Below are the code and all the weights of a small trained network. Each question names an input and a class and asks about switching units off, where a switched-off unit gives its printed mean instead of its output.

import numpy as np


def w(rows, s, z=0):
    codes = np.array(rows[::2]) - 128.0
    scale = np.full(codes.shape[1], s)
    scale[-1] = z or s
    return codes * scale


def norm(h):
    return h / np.sqrt((h * h).mean(-1, keepdims=True) + 1e-5)


def f(y):
    return np.maximum(y, 0)


def log_softmax(a):
    a = a - a.max(-1, keepdims=True)
    return a - np.log(np.exp(a).sum(-1, keepdims=True))


def net(x, mask):
    res = np.array(x, float).reshape(1, 2) / 4 @ E
    u = 0
    for l in range(3):
        y = f(norm(res) @ A[l][:, :-1].T + A[l][:, -1])
        res = res + np.where(mask[u : u + 11], y, B[l][:, -1]) @ B[l][:, :-1]
        u += 11
    return log_softmax(norm(res)[-1] @ U[:, :-1].T + U[:, -1])


A, B = {}, {}
E = w([
[2,55,67,94,151,50],'x0',
[182,84,181,118,190,43],'x1',
],0.0073)
A[0] = w([
[130,68,149,172,117,125,200],'L0N1',
[130,148,45,144,200,116,203],'L0N2',
[176,80,113,154,132,119,40],'L0N3',
[66,86,231,191,58,161,13],'L0N4',
[124,107,158,85,110,163,72],'L0N5',
[79,131,110,161,151,65,149],'L0N6',
[133,254,120,112,76,65,96],'L0N7',
[66,184,100,77,152,173,7],'L0N8',
[160,50,96,158,188,65,225],'L0N9',
[182,194,127,188,229,125,89],'L0N10',
[151,94,36,108,48,89,141],'L0N11',
],0.0081,0.0019)
B[0] = w([
[147,152,74,117,72,160,165],'L0N1',
[142,89,168,154,142,208,180],'L0N2',
[103,138,118,76,166,130,148],'L0N3',
[123,174,33,93,170,123,144],'L0N4',
[80,95,116,204,182,160,135],'L0N5',
[199,128,85,182,123,154,215],'L0N6',
[179,43,95,134,102,160,167],'L0N7',
[134,168,190,2,86,153,184],'L0N8',
[117,176,143,109,96,147,253],'L0N9',
[134,84,78,157,156,154,200],'L0N10',
[156,96,138,181,171,158,187],'L0N11',
],0.0067,0.0056)
A[1] = w([
[151,117,198,105,113,147,94],'L1N1',
[196,130,123,75,136,20,73],'L1N2',
[79,151,204,196,136,123,89],'L1N3',
[75,46,77,139,121,68,116],'L1N4',
[83,143,29,96,72,71,253],'L1N5',
[42,201,111,161,69,116,69],'L1N6',
[160,194,136,139,112,180,82],'L1N7',
[84,65,121,130,146,101,84],'L1N8',
[74,58,102,69,102,139,157],'L1N9',
[136,170,161,107,176,2,206],'L1N10',
[161,100,93,114,158,181,117],'L1N11',
],0.0092,0.0019)
B[1] = w([
[82,148,45,189,133,118,170],'L1N1',
[72,126,140,8,59,210,201],'L1N2',
[214,118,142,130,98,139,128],'L1N3',
[153,161,101,174,211,185,232],'L1N4',
[185,120,160,174,102,123,223],'L1N5',
[112,69,188,39,47,182,171],'L1N6',
[119,79,135,154,169,53,255],'L1N7',
[166,205,68,213,140,65,191],'L1N8',
[224,135,117,186,139,85,240],'L1N9',
[130,64,240,114,2,219,191],'L1N10',
[67,102,155,143,58,49,251],'L1N11',
],0.0066,0.0055)
A[2] = w([
[136,120,166,129,136,209,87],'L2N1',
[82,118,103,143,136,99,77],'L2N2',
[155,82,171,138,123,169,225],'L2N3',
[122,137,137,83,103,188,139],'L2N4',
[119,198,106,103,123,127,58],'L2N5',
[49,72,120,116,184,157,147],'L2N6',
[128,156,70,86,106,58,158],'L2N7',
[106,86,101,143,84,139,110],'L2N8',
[126,104,84,174,249,171,212],'L2N9',
[187,206,103,189,169,131,82],'L2N10',
[95,101,145,158,136,87,4],'L2N11',
],0.013,0.0019)
B[2] = w([
[62,158,152,78,154,23,200],'L2N1',
[226,137,123,94,149,97,148],'L2N2',
[100,150,54,140,107,195,254],'L2N3',
[118,74,166,33,80,168,204],'L2N4',
[165,190,225,142,56,117,128],'L2N5',
[174,75,119,131,103,195,133],'L2N6',
[161,89,141,149,181,96,140],'L2N7',
[141,143,193,68,175,100,229],'L2N8',
[152,107,168,173,86,181,202],'L2N9',
[195,2,96,247,191,184,242],'L2N10',
[127,130,171,76,191,63,160],'L2N11',
],0.0068,0.008)
U = w([
[180,65,106,248,131,203,223],'0',
[90,112,164,39,39,208,221],'1',
[154,99,180,101,178,39,223],'2',
[92,187,97,145,142,133,20],'3',
[43,159,121,167,140,125,15],'4',
[91,145,86,137,118,113,3],'5',
[79,196,150,163,164,145,22],'6',
[84,181,88,158,99,94,18],'7',
],0.016,0.0043)

Each question gives the input, the list of numbers given to net, and the class t.
The units are the neurons (one row each of A and B). Each row of codes is followed by its name. A weight is (code - 128) times the scale printed after its matrix; where a second scale follows, it is the last column's (A, B and U).
mask holds one flag per neuron, layer by layer. A switched-off neuron (its flag False) gives its mean, the last column of its row in B, instead of its output. The means were averaged over made-up inputs and are rounded, as every weight is.
A unit's drop is (log p(t) with every unit on - log p(t) with that unit switched off) / (log p(t) with every unit on - log p(t) with every unit switched off).
unit that matters most: the unit with the biggest drop
k most important neurons: the k neurons with the biggest drops, biggest first
top k neurons in layer l: the k neurons of layer l with the biggest drops, biggest first
drop of u: that unit's drop, to one decimal
input [6,6], class 0: 4 most important neurons -> L1N8; L0N8; L1N4; L0N2
input [-3,0], class 2: 4 most important neurons -> L1N11; L1N4; L0N6; L1N9
input [-2,-3], class 2: 3 most important neurons -> L0N9; L1N7; L1N10
input [1,0], class 2: 3 most important neurons -> L1N4; L1N11; L1N9
input [-3,1], class 2: top 4 neurons in layer 1 -> L1N11; L1N4; L1N9; L1N8
input [7,6], class 0: unit that matters most -> L1N8
input [-3,-4], class 1: 2 most important neurons -> L1N9; L1N4
input [3,-2], class 2: 2 most important neurons -> L1N11; L0N8
input [-3,-3], class 2: top 2 neurons in layer 0 -> L0N6; L0N9
input [7,7], class 0: top 3 neurons in layer 1 -> L1N8; L1N4; L1N9
input [0,-2], class 2: 2 most important neurons -> L1N4; L1N8
input [2,-1], class 2: drop of L1N11 -> 0.3
input [6,4], class 0: drop of L2N4 -> 0.0
input [-2,-1], class 2: most important neuron -> L1N11
